Below is a small trained network, with its code and all its weights. Each question gives an input and a target symbol and asks what happens when units are switched off, that is, made to give their printed mean instead of their output.

import numpy as np


def w(rows, s, z=0):
    codes = np.array(rows[::2]) - 128.0
    scale = np.full(codes.shape[1], s)
    scale[-1] = z or s
    return codes * scale


def f(y):
    return np.maximum(y, 0)


def softmax(a):
    e = np.exp(a - a.max(-1, keepdims=True))
    return e / e.sum(-1, keepdims=True)


def log_softmax(a):
    a = a - a.max(-1, keepdims=True)
    return a - np.log(np.exp(a).sum(-1, keepdims=True))


def net(x, mask):
    ids = ['αβγδεζηθμπστψ'.index(c) for c in x.split()]
    T = len(ids)
    res = E[ids] + P[:T]
    u = 0
    for l in range(2):
        r = res
        for j in range(3):
            rows = slice(4 * j, 4 * j + 4)
            q, k, v = (r @ M[l][rows].T for M in (Q, K, V))
            z = softmax(np.where(np.tri(T) > 0, q @ k.T / 4**0.5, -1e9)) @ v
            o = O[l][rows]
            res = res + np.where(mask[u + j], z, o[:, -1]) @ o[:, :-1]
        u += 3
        y = f(res @ A[l][:, :-1].T + A[l][:, -1])
        res = res + np.where(mask[u : u + 16], y, B[l][:, -1]) @ B[l][:, :-1]
        u += 16
    return log_softmax(res[-1] @ U[:, :-1].T + U[:, -1])


Q, K, V, O, A, B = {}, {}, {}, {}, {}, {}
E = w([
[67,114,79,123],'α',
[208,249,127,116],'β',
[57,128,84,161],'γ',
[182,84,180,131],'δ',
[157,86,82,97],'ε',
[178,115,159,206],'ζ',
[63,100,184,112],'η',
[118,133,154,222],'θ',
[192,110,73,173],'μ',
[144,110,204,187],'π',
[118,77,149,74],'σ',
[135,135,74,207],'τ',
[70,124,182,180],'ψ',
],0.017)
P = w([
[148,99,133,252],'0',
[161,116,155,225],'1',
[164,129,154,191],'2',
[154,141,154,161],'3',
[148,150,155,137],'4',
[141,163,156,124],'5',
[142,170,149,109],'6',
[141,175,148,94],'7',
[139,182,149,78],'8',
],0.0036)
Q[0] = w([
[114,118,255,166],'L0H0',
[171,103,225,183],'L0H0',
[201,60,178,76],'L0H0',
[61,98,190,39],'L0H0',
[92,82,52,35],'L0H1',
[93,72,38,41],'L0H1',
[238,78,126,114],'L0H1',
[69,66,224,41],'L0H1',
[54,154,163,117],'L0H2',
[177,123,167,151],'L0H2',
[205,124,65,156],'L0H2',
[154,160,158,149],'L0H2',
],0.01)
K[0] = w([
[80,47,206,168],'L0H0',
[140,8,173,216],'L0H0',
[193,2,142,87],'L0H0',
[63,76,110,69],'L0H0',
[80,35,54,55],'L0H1',
[97,33,76,97],'L0H1',
[214,88,128,94],'L0H1',
[66,51,237,126],'L0H1',
[100,176,141,140],'L0H2',
[154,109,132,148],'L0H2',
[85,70,142,157],'L0H2',
[133,124,149,182],'L0H2',
],0.011)
V[0] = w([
[142,251,59,96],'L0H0',
[240,61,100,178],'L0H0',
[129,4,92,84],'L0H0',
[73,63,189,159],'L0H0',
[103,124,172,28],'L0H1',
[214,96,71,118],'L0H1',
[192,38,201,69],'L0H1',
[105,180,137,113],'L0H1',
[135,239,167,79],'L0H2',
[88,1,67,152],'L0H2',
[92,66,129,92],'L0H2',
[126,182,102,92],'L0H2',
],0.006)
O[0] = w([
[129,62,202,33,4],'L0H0',
[45,119,103,55,192],'L0H0',
[53,178,227,254,113],'L0H0',
[174,121,96,194,222],'L0H0',
[200,144,72,169,53],'L0H1',
[115,182,196,253,105],'L0H1',
[33,153,48,128,143],'L0H1',
[200,139,119,94,99],'L0H1',
[84,175,11,66,34],'L0H2',
[188,104,244,237,193],'L0H2',
[206,122,157,231,125],'L0H2',
[75,198,50,126,47],'L0H2',
],0.0051,0.0033)
A[0] = w([
[216,2,141,69,145],'L0N0',
[208,75,94,141,97],'L0N1',
[101,90,44,174,100],'L0N2',
[220,42,138,237,255],'L0N3',
[237,149,97,111,200],'L0N4',
[76,154,190,148,24],'L0N5',
[92,164,168,173,235],'L0N6',
[84,155,181,143,211],'L0N7',
[192,62,166,250,169],'L0N8',
[166,187,151,187,52],'L0N9',
[45,175,32,22,1],'L0N10',
[91,70,130,154,133],'L0N11',
[176,148,217,103,251],'L0N12',
[113,92,190,109,60],'L0N13',
[80,8,97,122,72],'L0N14',
[132,6,93,177,206],'L0N15',
],0.0084,0.004)
B[0] = w([
[77,184,121,201,147],'L0N0',
[70,175,140,138,139],'L0N1',
[97,169,176,186,138],'L0N2',
[111,151,131,78,249],'L0N3',
[131,163,103,160,145],'L0N4',
[73,247,135,227,134],'L0N5',
[124,113,100,102,188],'L0N6',
[138,126,84,122,171],'L0N7',
[110,157,134,105,235],'L0N8',
[115,162,185,230,143],'L0N9',
[178,102,161,146,136],'L0N10',
[120,172,119,122,159],'L0N11',
[154,168,94,117,177],'L0N12',
[73,243,152,225,134],'L0N13',
[70,157,198,138,139],'L0N14',
[98,173,140,111,197],'L0N15',
],0.015,0.013)
Q[1] = w([
[175,163,46,75],'L1H0',
[67,110,172,161],'L1H0',
[78,122,215,141],'L1H0',
[124,159,77,212],'L1H0',
[144,175,79,102],'L1H1',
[94,255,125,90],'L1H1',
[110,178,119,90],'L1H1',
[139,170,164,123],'L1H1',
[180,143,157,119],'L1H2',
[156,133,175,113],'L1H2',
[130,85,195,130],'L1H2',
[92,130,71,86],'L1H2',
],0.018)
K[1] = w([
[174,206,159,144],'L1H0',
[108,73,87,149],'L1H0',
[83,67,162,164],'L1H0',
[180,111,55,169],'L1H0',
[186,115,79,127],'L1H1',
[254,127,110,218],'L1H1',
[227,123,95,136],'L1H1',
[188,143,169,124],'L1H1',
[82,142,185,90],'L1H2',
[109,138,171,137],'L1H2',
[148,115,198,182],'L1H2',
[162,194,23,142],'L1H2',
],0.016)
V[1] = w([
[90,113,160,156],'L1H0',
[118,152,150,91],'L1H0',
[138,93,101,145],'L1H0',
[97,110,179,123],'L1H0',
[78,114,235,85],'L1H1',
[148,142,62,87],'L1H1',
[148,104,55,130],'L1H1',
[110,147,139,115],'L1H1',
[156,146,69,175],'L1H2',
[130,107,100,131],'L1H2',
[127,116,121,113],'L1H2',
[134,169,5,60],'L1H2',
],0.011)
O[1] = w([
[109,130,37,106,131],'L1H0',
[143,65,226,95,224],'L1H0',
[64,210,119,136,15],'L1H0',
[108,96,17,122,136],'L1H0',
[116,192,64,228,173],'L1H1',
[152,15,205,71,160],'L1H1',
[147,129,225,85,41],'L1H1',
[137,110,71,176,202],'L1H1',
[90,195,111,139,92],'L1H2',
[120,168,76,169,63],'L1H2',
[130,120,95,148,107],'L1H2',
[97,89,255,178,246],'L1H2',
],0.0059,0.013)
A[1] = w([
[153,157,102,40,75],'L1N0',
[187,67,91,79,85],'L1N1',
[121,196,177,177,91],'L1N2',
[73,144,120,11,116],'L1N3',
[175,180,111,137,171],'L1N4',
[111,161,147,228,83],'L1N5',
[100,160,140,210,70],'L1N6',
[137,40,152,54,121],'L1N7',
[123,162,107,230,82],'L1N8',
[160,170,104,180,8],'L1N9',
[69,154,105,218,92],'L1N10',
[75,109,116,228,128],'L1N11',
[102,120,116,238,177],'L1N12',
[219,86,80,116,116],'L1N13',
[75,153,171,70,87],'L1N14',
[150,57,174,149,79],'L1N15',
],0.011,0.013)
B[1] = w([
[6,166,162,99,133],'L1N0',
[77,152,106,84,134],'L1N1',
[128,157,77,125,246],'L1N2',
[169,103,130,125,183],'L1N3',
[107,93,134,166,165],'L1N4',
[181,100,67,154,185],'L1N5',
[155,45,149,113,172],'L1N6',
[151,129,88,164,173],'L1N7',
[61,120,198,54,146],'L1N8',
[140,144,117,146,128],'L1N9',
[162,69,157,169,206],'L1N10',
[162,183,68,147,214],'L1N11',
[121,165,135,82,254],'L1N12',
[132,110,171,145,132],'L1N13',
[133,110,92,109,237],'L1N14',
[102,177,116,145,150],'L1N15',
],0.016,0.0082)
U = w([
[183,106,138,119,90],'α',
[145,151,105,91,25],'β',
[127,116,111,96,69],'γ',
[134,174,47,197,158],'δ',
[149,127,133,103,86],'ε',
[128,70,174,191,200],'ζ',
[148,150,122,83,44],'η',
[129,115,111,107,74],'θ',
[157,150,163,157,89],'μ',
[148,117,141,122,109],'π',
[7,198,159,88,156],'σ',
[105,64,193,114,246],'τ',
[163,84,128,153,109],'ψ',
],0.018,0.011)

Each question gives the input, a string of symbols that net reads in full, and the target symbol t.
The units are the heads (4 rows each of Q, K, V and O) and the neurons (one row each of A and B). Each row of codes is followed by its name. A weight is (code - 128) times the scale printed after its matrix; where a second scale follows, it is the last column's (O, A, B and U).
mask holds one flag per unit, layer by layer, with each layer's heads first. A switched-off unit (its flag False) gives its mean, the last column of its rows in O or B, instead of its output. The means were averaged over made-up inputs and are rounded, as every weight is.
A unit's drop is (log p(t) with every unit on - log p(t) with that unit switched off) / (log p(t) with every unit on - log p(t) with every unit switched off).
The circuit of an input: a set's keep is (log p(t) with only the set's units on - log p(t) with every unit switched off) / (log p(t) with every unit on - log p(t) with every unit switched off). Starting from the 12 units with the biggest drops (on a tie, the unit counted first), units are removed one at a time, each time the one whose removal leaves the highest keep (on an exact tie, the one counted first), for as long as the keep stays at least 0.8.
circuit, biggest first: the units of the circuit, biggest drop first
unit that matters most: the unit with the biggest drop
top k neurons: the k neurons with the biggest drops, biggest first
top k neurons in layer l: the k neurons of layer l with the biggest drops, biggest first
which heads matter: for each layer, one digit per head in row order, 1 if its drop is at least 0.15 and else 0, layers parted by /
input η ψ τ ψ τ ψ δ δ, target σ: circuit, biggest first => [L0N0 L1H1 L1N10]
input ε β η ε α π, target α: circuit, biggest first => [L1H1 L1N7 L0N12 L0N4]
input η π τ μ η δ δ τ, target σ: top 2 neurons in layer 0 => [L0N12 L0N2]
input η ε θ β α η α η α, target γ: top 2 neurons => [L1N7 L1N3]
input τ ψ ψ μ ζ ψ, target τ: circuit, biggest first => [L0H1 L0N9 L0N0 L1N11]
input η η μ σ ε ε η, target τ: top neuron in layer 1 => [L1N11]
input ζ β ε ε ε ε α, target γ: which heads matter => 101 / 111
input τ η η η η π π, target σ: top 2 neurons in layer 1 => [L1N10 L1N11]
input ζ η η η ζ η ζ, target τ: which heads matter => 111 / 000
input π η α μ ε σ η ψ σ, target σ: top 3 neurons in layer 0 => [L0N0 L0N9 L0N2]
input π γ π τ η π, target τ: circuit, biggest first => [L1N11 L0N3]
input ζ μ π π γ β θ η β, target σ: top 2 neurons in layer 0 => [L0N12 L0N3]
input α γ η θ η ε ψ α ε, target σ: which heads matter => 110 / 010
input α η ε δ η η π δ β, target μ: top 2 neurons => [L0N3 L0N8]
input θ ε ζ τ ε ε β π, target α: top 3 neurons => [L1N7 L0N3 L1N3]
input ε η θ π α τ η ζ θ, target σ: top neuron => [L0N0]
input π γ η ε ε ψ π, target σ: top 3 neurons in layer 1 => [L1N10 L1N5 L1N6]
input δ σ ε π ζ ψ π δ, target σ: top 3 neurons => [L0N0 L1N10 L0N3]
input β μ η ζ, target η: top 2 neurons in layer 0 => [L0N10 L0N3]
input β θ π γ ε η μ ψ ε, target τ: top 4 neurons => [L0N10 L0N0 L1N11 L0N7]
input β π ψ η η ζ, target η: top 3 neurons in layer 1 => [L1N3 L1N14 L1N2]
input η η θ δ ε σ, target δ: unit that matters most => L0N0
input θ α η τ π σ δ, target δ: top 2 neurons => [L0N0 L0N1]
input ε ε θ η ζ σ σ, target σ: top 2 neurons in layer 0 => [L0N9 L0N0]
input β δ π μ ε η π β, target σ: top 2 neurons in layer 0 => [L0N10 L0N12]
input ε ε ε, target τ: which heads matter => 111 / 100
input α ζ ε ε μ μ, target σ: which heads matter => 110 / 000
